Here is a tiny trained network, its code and every weight. The questions are about switching its units off for an input and a class, where a switched-off unit gives its printed mean instead of its output.

import numpy as np


def w(rows, s, z=0):
    codes = np.array(rows[::2]) - 128.0
    scale = np.full(codes.shape[1], s)
    scale[-1] = z or s
    return codes * scale


def f(y):
    return np.maximum(y, 0)


def log_softmax(a):
    a = a - a.max(-1, keepdims=True)
    return a - np.log(np.exp(a).sum(-1, keepdims=True))


def net(x, mask):
    res = np.array(x, float).reshape(1, 5) / 4 @ E
    y = f(res @ A[0][:, :-1].T + A[0][:, -1])
    res = res + np.where(mask, y, B[0][:, -1]) @ B[0][:, :-1]
    return log_softmax(res[-1] @ U[:, :-1].T + U[:, -1])


A, B = {}, {}
E = w([
[142,235,165,181,124,10,60],'x0',
[254,250,86,75,82,203,70],'x1',
[140,56,34,107,225,18,54],'x2',
[74,160,218,34,248,151,115],'x3',
[87,122,158,122,33,3,134],'x4',
],0.0082)
A[0] = w([
[86,92,122,235,127,62,106,138],'N0',
[83,108,187,185,148,75,134,159],'N1',
[188,133,103,72,150,100,70,112],'N2',
[136,195,190,108,157,133,97,246],'N3',
[116,136,186,128,131,142,196,47],'N4',
[193,35,82,84,143,153,125,182],'N5',
[88,74,176,89,186,161,163,82],'N6',
[103,88,199,120,173,149,182,252],'N7',
[117,86,146,155,150,118,181,55],'N8',
[151,142,82,85,188,138,46,164],'N9',
[179,217,160,91,81,71,101,153],'N10',
[53,126,180,70,45,149,198,168],'N11',
[134,54,57,189,147,106,153,46],'N12',
[145,82,7,142,159,150,125,203],'N13',
[156,141,104,167,83,163,163,231],'N14',
[168,232,131,129,135,114,72,188],'N15',
],0.011,0.0045)
B[0] = w([
[218,68,97,65,83,114,97,236],'N0',
[124,63,86,95,186,124,64,228],'N1',
[92,119,160,142,149,228,153,196],'N2',
[83,146,98,106,138,211,135,236],'N3',
[71,202,185,100,182,160,96,175],'N4',
[124,62,81,39,79,169,139,213],'N5',
[49,193,174,112,192,147,191,218],'N6',
[58,107,204,187,161,184,120,238],'N7',
[120,111,165,157,131,93,57,171],'N8',
[53,79,137,102,145,79,59,221],'N9',
[85,139,182,152,68,254,195,250],'N10',
[120,211,234,138,68,112,152,238],'N11',
[116,78,118,42,144,168,112,195],'N12',
[67,145,66,64,153,200,138,226],'N13',
[224,143,93,184,107,119,125,205],'N14',
[99,129,151,156,131,231,173,247],'N15',
],0.0093,0.012)
U = w([
[88,37,171,67,154,110,150,57],'0',
[61,112,170,179,180,21,178,93],'1',
[118,23,2,25,155,112,60,129],'2',
[65,59,164,231,214,119,26,75],'3',
[172,134,180,226,18,84,139,60],'4',
[150,81,68,239,163,96,225,1],'5',
[42,179,182,85,144,229,166,212],'6',
[181,134,83,245,130,195,157,191],'7',
],0.0096,0.005)

Each question gives the input, the list of numbers given to net, and the class t.
The units are the neurons (one row each of A and B). Each row of codes is followed by its name. A weight is (code - 128) times the scale printed after its matrix; where a second scale follows, it is the last column's (A, B and U).
mask holds one flag per neuron, in row order. A switched-off neuron (its flag False) gives its mean, the last column of its row in B, instead of its output. The means were averaged over made-up inputs and are rounded, as every weight is.
A unit's drop is (log p(t) with every unit on - log p(t) with that unit switched off) / (log p(t) with every unit on - log p(t) with every unit switched off).
The circuit of an input: a set's keep is (log p(t) with only the set's units on - log p(t) with every unit switched off) / (log p(t) with every unit on - log p(t) with every unit switched off). Starting from the 12 units with the biggest drops (on a tie, the unit counted first), units are removed one at a time, each time the one whose removal leaves the highest keep (on an exact tie, the one counted first), for as long as the keep stays at least 0.8.
circuit, biggest first: the units of the circuit, biggest drop first
k most important neurons: the k neurons with the biggest drops, biggest first
drop of u: that unit's drop, to one decimal
input [6,-8,-4,-2,2], class 3: 2 most important neurons => N1, N5
input [6,-2,6,5,-7], class 3: circuit, biggest first => N9
input [-7,5,-3,-3,-3], class 7: circuit, biggest first => N14, N6
input [7,5,-3,-8,4], class 7: 2 most important neurons => N14, N15
input [4,-6,-3,-3,-2], class 3: 2 most important neurons => N5, N13
input [-3,-8,7,8,8], class 3: 3 most important neurons => N7, N8, N1
input [7,0,3,-5,4], class 2: 2 most important neurons => N0, N11
input [4,4,-4,-7,3], class 7: drop of N14 => 0.1
input [5,-6,5,5,-8], class 3: drop of N7 => 0.1
input [0,-8,3,3,-4], class 3: drop of N7 => 0.6
input [1,-8,-1,-2,1], class 3: drop of N5 => 0.3
